How the items are linked:
* | θ α ε δ γ
cd | mp cr cn dp dn
sd | tq bz gg dq qf
tq | bg zr gm mj nm
lh | ch lp bs pz cm
rh | lb cg qp cr cp
tt | tc zh nf rm bc
mp | fj fg sj jj ng
qz | gj bs zp rh sn
cg | sn lh qz zp pb
fh | zb pn pf lp lz
sj | cd bp jj jb fj
qd | bc sg tt nf tn
hm | bh rn pn jf rm
gj | cg bl cp lb pz
tc | qd ms rn pm nr
ch | gr dg bl pb zn
gr | cm pf lh bs hb
zp | cp pz rh qp gj
pn | sb pm jf lj bh
jj | cn dn jb nz cd
pf | sl jf lp zn zb
qf | nm dl tq gm bz
dn | ng tr mp sj cr
cm | zn sl ch bl lp
gp | rm tc hm pn nf
bg | qf dh sd gg hc
bl | lh hb pb sn gr
gm | sd hc mj sg bg
cn | sj ng dp nl mp
dq | mj bg ms tn gm
bz | zr jb nm bg dl
mj | gg qf sg zh sd
sn | pz ch gj cp bs
cr | fg zp ng fj tr
bs | bl zn pz cg ch
bh | gp tt sb qq pm
zn | hb fh gr lh dg
rn | tt tn pm gp qd
nr | tn mj qd tt ms
sl | fh qq dg hb lj
gg | gm nm dq ms tq
tn | zh gg bc tc sg
fg | qp cp bp dn rh
pb | bs cm sn gj lh
lp | dg lj zn gr sl
hb | lp zb cm ch pf
lj | lz hm fh pf qq
lb | zp sn tr fg qz
zh | ms gm nr qd dq
dg | pf lz hb cm fh
nf | rn nr rm bh tc
jb | dp mp nz dh cn
ng | bp rh fj cd fg
dp | jj fj nl dl sj
zr | dh dp hc qf nz
bp | cr lb dn mp qp
nm | hc nz bg sd zr
dh | dl jj bz nm nl
qq | pn rm lz zb hm
fj | dn qp cd cn bp
rm | pm qd bh sb rn
nz | nl sj dh bz dp
sb | hm nf qq lz gp
jf | qq gp lj fh sb
pz | pb gr cg qz bl
bc | nr dq tc rn zh
hc | bz nl qf tq dh
lz | jf bh zb sl pn
qp | tr qz cr ng lb
cp | qz pb lb tr cg
nl | jb cd dl zr jj
tr | rh gj fg bp zp
pm | nf bc gp hm tt
sg | dq tq zh nr gg
ms | sg sd tn bc mj
zb | lj sb sl dg jf
dl | nz cn zr hc jb

The rows follow the links: the fewer symbols apart two items are, the more alike their rows tend to be.

Each row is also shifted at random along 7 hidden directions that mean nothing.

Some items, each with a row of numbers:
rn: 45 59 28 0 -13 43 56 -55 16 -11 -15 -29 -45 11 -14 -6 48 -10 -18 14 8 -12 21 39 43 10 38 -38 60 23 17 4 5 -13 16 -21 -35 -34 -29 -3 46
dn: 63 -17 -6 2 28 -40 -24 11 -19 -30 28 -20 1 -60 -13 -85 -43 -18 -16 -18 -19 -51 -11 -10 -50 84 -16 -10 -17 9 15 38 8 -62 -34 45 -21 -28 -16 -7 0
tq: -98 33 -45 -45 -19 -27 29 10 42 -25 -67 -30 39 -20 -63 5 33 26 56 6 -39 -91 54 -34 15 4 -10 -12 9 32 -70 -48 29 11 -21 43 20 31 37 5 38
zp: 37 7 -45 -9 -32 -2 6 -26 29 27 -37 9 26 -6 -15 46 75 14 12 -33 -20 38 -16 -37 11 -27 20 -34 -8 18 20 34 63 8 -20 -13 -14 -60 29 -58 -20
sd: 96 -27 -12 -48 14 -3 -43 -1 -6 3 15 0 42 6 -25 -33 4 49 -29 -1 10 -14 21 22 48 14 39 24 23 -16 24 3 -22 -54 20 30 -19 -31 -19 2 53
lp: 74 -1 -31 14 -24 54 19 -27 32 47 11 -21 19 36 14 24 46 -14 1 -52 -9 47 15 27 38 -27 12 -37 20 11 26 11 23 8 2 -68 23 -45 19 -50 -4
sl: 9 -3 -37 55 32 -18 63 9 -1 -12 -31 -24 -33 -13 64 -3 32 -12 -26 -50 -10 -17 7 -13 -43 -10 2 38 -14 -14 -24 0 16 12 5 -54 2 32 15 -13 -14
qq: -34 85 -34 27 -11 21 62 -20 62 22 -94 13 -36 3 37 74 60 -7 1 -25 -20 33 3 -16 26 -49 -19 -25 -6 46 -33 -9 11 56 22 -23 4 10 23 4 -38
dh: 7 -16 15 -23 19 -16 -26 19 -14 2 19 53 15 -20 -26 -10 -30 27 -9 38 29 18 -47 -25 -21 -10 -25 44 -32 -30 10 0 -14 -6 8 48 14 6 -10 35 6
bl: 83 -14 6 8 8 28 -9 -24 16 38 61 36 21 5 -2 -3 -25 -27 17 20 -14 37 -19 12 -19 -1 -25 -27 -17 -29 29 18 9 7 -10 -11 24 -48 -5 -19 -48
gr: -9 40 54 -8 -65 39 5 -39 23 3 -11 -45 5 40 -1 16 8 -71 51 -5 -13 31 22 56 47 35 7 -98 36 53 11 -9 20 -4 -13 -13 -56 -20 -3 -46 -35
bs: 81 -49 5 21 3 -9 -51 8 -29 14 63 40 -11 16 29 45 -41 4 13 17 -5 27 1 -8 -10 -33 -3 -13 -18 -25 2 21 -1 50 -10 -12 27 8 8 -5 -60
bg: -44 16 -14 26 35 -30 17 7 -27 -33 -29 6 -67 -53 12 -13 21 48 -76 -14 26 -33 -25 -29 -18 -8 25 46 0 10 7 33 -18 -12 17 12 -5 -2 -23 41 48
pz: 46 4 -8 20 -24 -10 45 -15 -15 -28 -14 12 -14 6 30 51 53 -24 -2 -11 14 45 -11 7 21 -20 -7 -44 -8 -3 7 7 71 51 27 -19 -50 3 14 -49 -50
pb: 63 -10 -27 18 18 25 -33 -43 20 51 75 51 -19 -20 -27 19 -34 8 14 28 -48 -12 6 -24 -15 -15 -6 -63 0 -10 18 56 -8 25 -55 0 80 -88 -1 -5 -37
gg: -31 14 36 -4 -27 -6 -49 7 -33 -41 -40 -45 -27 23 9 12 2 18 -32 -23 33 -15 30 29 61 17 59 -3 38 56 6 -3 -38 -27 23 9 -56 32 -17 18 47
cn: 4 -66 -7 -12 -13 -26 -15 43 -40 -17 39 -8 40 -5 -34 -10 -5 18 6 1 30 -3 -21 -27 -24 -11 -10 40 -28 -29 8 -17 27 7 -2 -11 30 28 15 -6 26
dl: 80 -17 20 -36 -25 -62 -1 49 -18 -33 -58 10 39 -6 -14 13 15 12 29 19 27 12 -44 -45 -25 -8 -22 48 -39 -4 -25 -34 26 4 9 45 -48 69 21 8 -6
fj: 53 -44 11 -18 31 -38 -6 26 -38 -49 52 -27 33 -32 -10 -91 -34 -23 -15 -10 6 -27 -12 22 -33 76 -20 14 -24 -26 22 1 26 -57 3 41 -44 5 -16 -19 1
lb: -65 -28 -17 -24 -1 -73 41 28 11 -5 -63 -15 75 -15 -2 -23 27 -20 67 -7 -34 -19 -12 -49 -72 31 -20 38 -35 -29 -51 -33 67 -23 -36 21 -49 34 36 -48 -38
mj: -55 59 28 -53 -31 57 23 -26 40 -4 -39 -45 33 20 -34 -43 44 -21 -3 -15 16 7 16 64 85 44 9 -34 36 48 26 -23 -7 -60 36 25 -59 -35 -20 -12 54
nr: 46 16 -34 -25 24 58 39 11 54 36 15 24 47 7 -32 -17 -4 3 11 0 2 16 -12 10 10 -35 -67 26 -22 -27 -6 -47 -14 19 29 -7 86 7 15 22 14
jb: 22 5 -5 12 -13 21 2 -5 3 26 10 17 -21 -48 -43 -8 26 29 -39 -5 30 35 -93 -57 -47 -16 -4 17 -25 14 57 48 0 -12 -20 -15 41 -62 -13 16 47
qd: 165 30 17 29 12 -8 78 9 -14 -47 -57 -28 -41 -16 46 -29 38 -19 -48 -23 39 11 -29 18 -21 15 -2 53 0 0 3 -11 12 -18 46 -20 -62 44 -18 13 24

Where do the symbols, taken in turn from left to right, take each start?
Answers are names.
-68 15 36 22 -26 34 -1 -25 3 19 20 -30 -22 19 9 -12 -27 -50 26 -1 -17 11 0 25 -11 24 8 -44 23 20 12 16 -18 -15 -28 -36 -6 -21 -13 -10 -14
θ γ θ δ θ δ δ δ: gj
-46 8 11 -19 -22 21 82 -8 -6 -44 9 -39 29 -25 -35 -68 58 -40 -26 -21 45 31 -43 43 3 46 -28 -9 0 -1 52 -13 76 -36 39 -7 -61 -19 -6 -49 33
ε δ δ ε δ ε: gg
8 22 -45 20 49 24 23 -16 49 40 -5 37 -10 -2 36 20 0 9 -4 -10 -34 7 17 -5 3 -36 -22 8 -11 -14 -21 5 -19 31 6 -14 52 -16 11 12 -35
α θ θ γ δ δ θ α α: nr
-52 53 11 -10 -35 12 0 11 16 -16 -68 -48 -2 11 -7 12 15 -2 6 -36 14 -11 9 6 41 3 8 -3 13 65 -16 -25 -23 -12 15 4 -12 31 12 19 39
δ γ γ γ α θ: dh
21 8 -4 13 26 -7 -12 -12 4 -8 -10 2 -15 22 47 25 -13 -8 1 -7 -25 -18 63 33 37 -7 11 -18 16 -2 -31 -12 -21 17 13 3 -14 27 6 -4 -35
θ γ θ δ θ γ δ α: bh
1 26 16 51 -3 3 1 -26 14 24 10 -1 -49 -33 3 -16 -38 -41 20 12 -44 -15 -28 -27 -68 30 -8 -37 -2 28 6 41 -17 -3 -66 -13 25 -44 -11 6 -31
ε θ γ α θ θ γ: lz
-55 0 29 -14 36 -17 12 12 -14 -23 18 39 -6 -35 -12 -55 -33 7 -31 54 37 2 -56 6 -31 27 -21 51 -20 -43 19 4 -20 -32 29 51 -28 3 -36 42 9
θ α θ γ θ δ α γ: fg
68 3 6 40 13 -15 -56 21 -31 -15 14 -15 -72 -15 12 23 -64 29 -12 8 -14 -70 23 -26 -25 -18 18 7 4 35 -36 9 -76 25 -31 7 67 49 -5 70 27
θ δ α ε δ α ε ε: qd
27 -20 -14 36 -8 11 -48 -34 -26 18 63 41 -59 -7 6 67 -2 29 -30 6 -5 17 11 -7 24 -40 29 -69 15 4 31 67 6 56 -16 -22 34 -55 -10 -14 -30
ε α δ γ θ α θ: lp
99 -43 8 15 62 37 5 -8 -21 18 88 36 -14 10 16 -33 -27 30 -62 33 33 17 -19 29 -16 -22 12 73 14 -92 38 13 -45 -16 32 -32 54 -21 -42 35 45
ε ε γ ε α δ ε θ: nf
-176 17 -45 59 29 13 46 -12 24 18 15 -22 -50 -26 10 -2 -16 -9 2 -26 -58 -65 31 -36 -63 -9 -5 -1 10 6 -47 10 -16 32 -57 -52 96 -6 15 12 8
ε θ γ γ α ε: sb
-25 -2 -50 32 -19 -26 -32 -21 10 34 -12 14 -47 -38 -16 69 29 42 1 -19 -40 -19 -8 -90 -32 -41 39 -40 -2 38 -3 72 17 42 -69 -19 56 -59 23 -8 -6
ε θ γ α α γ γ: zb
-85 13 11 19 11 52 36 -35 34 32 36 -31 5 7 2 -53 -10 -50 17 -5 -29 0 -4 25 -31 30 -3 -19 26 -8 22 8 -8 -31 -31 -42 21 -52 -14 -17 6
α α γ ε δ ε δ θ: sl
58 26 -19 33 5 -22 14 8 -8 -16 -71 -32 -57 -40 23 -7 50 40 -73 -52 17 -16 -36 -39 -18 -4 48 51 5 43 13 40 -23 -41 7 -19 -25 -9 -9 27 62
ε ε δ ε δ θ γ: qd
-51 -16 -16 17 -9 -33 4 22 -28 -46 13 -34 -17 -46 -20 -27 -12 -6 -10 -24 -1 -56 -3 -19 -28 29 -20 -16 -20 21 -12 7 26 8 -16 12 13 24 10 -7 14
ε θ ε γ θ δ δ: nl
34 87 -22 26 31 2 97 -35 66 5 -99 -6 -38 -42 35 -23 49 -40 -2 -21 -41 -6 -9 -13 -33 31 -15 -6 0 38 -26 10 9 -25 -4 2 -47 -30 -4 -5 -22
α δ γ ε ε: qq
62 -8 -39 16 18 -27 25 -33 13 19 -16 11 -7 -48 -19 -13 41 10 -7 -12 -41 -13 -30 -56 -65 15 20 -3 -2 -6 12 57 49 -21 -54 -10 -12 -78 3 -37 -6
δ δ ε α γ α ε: sn
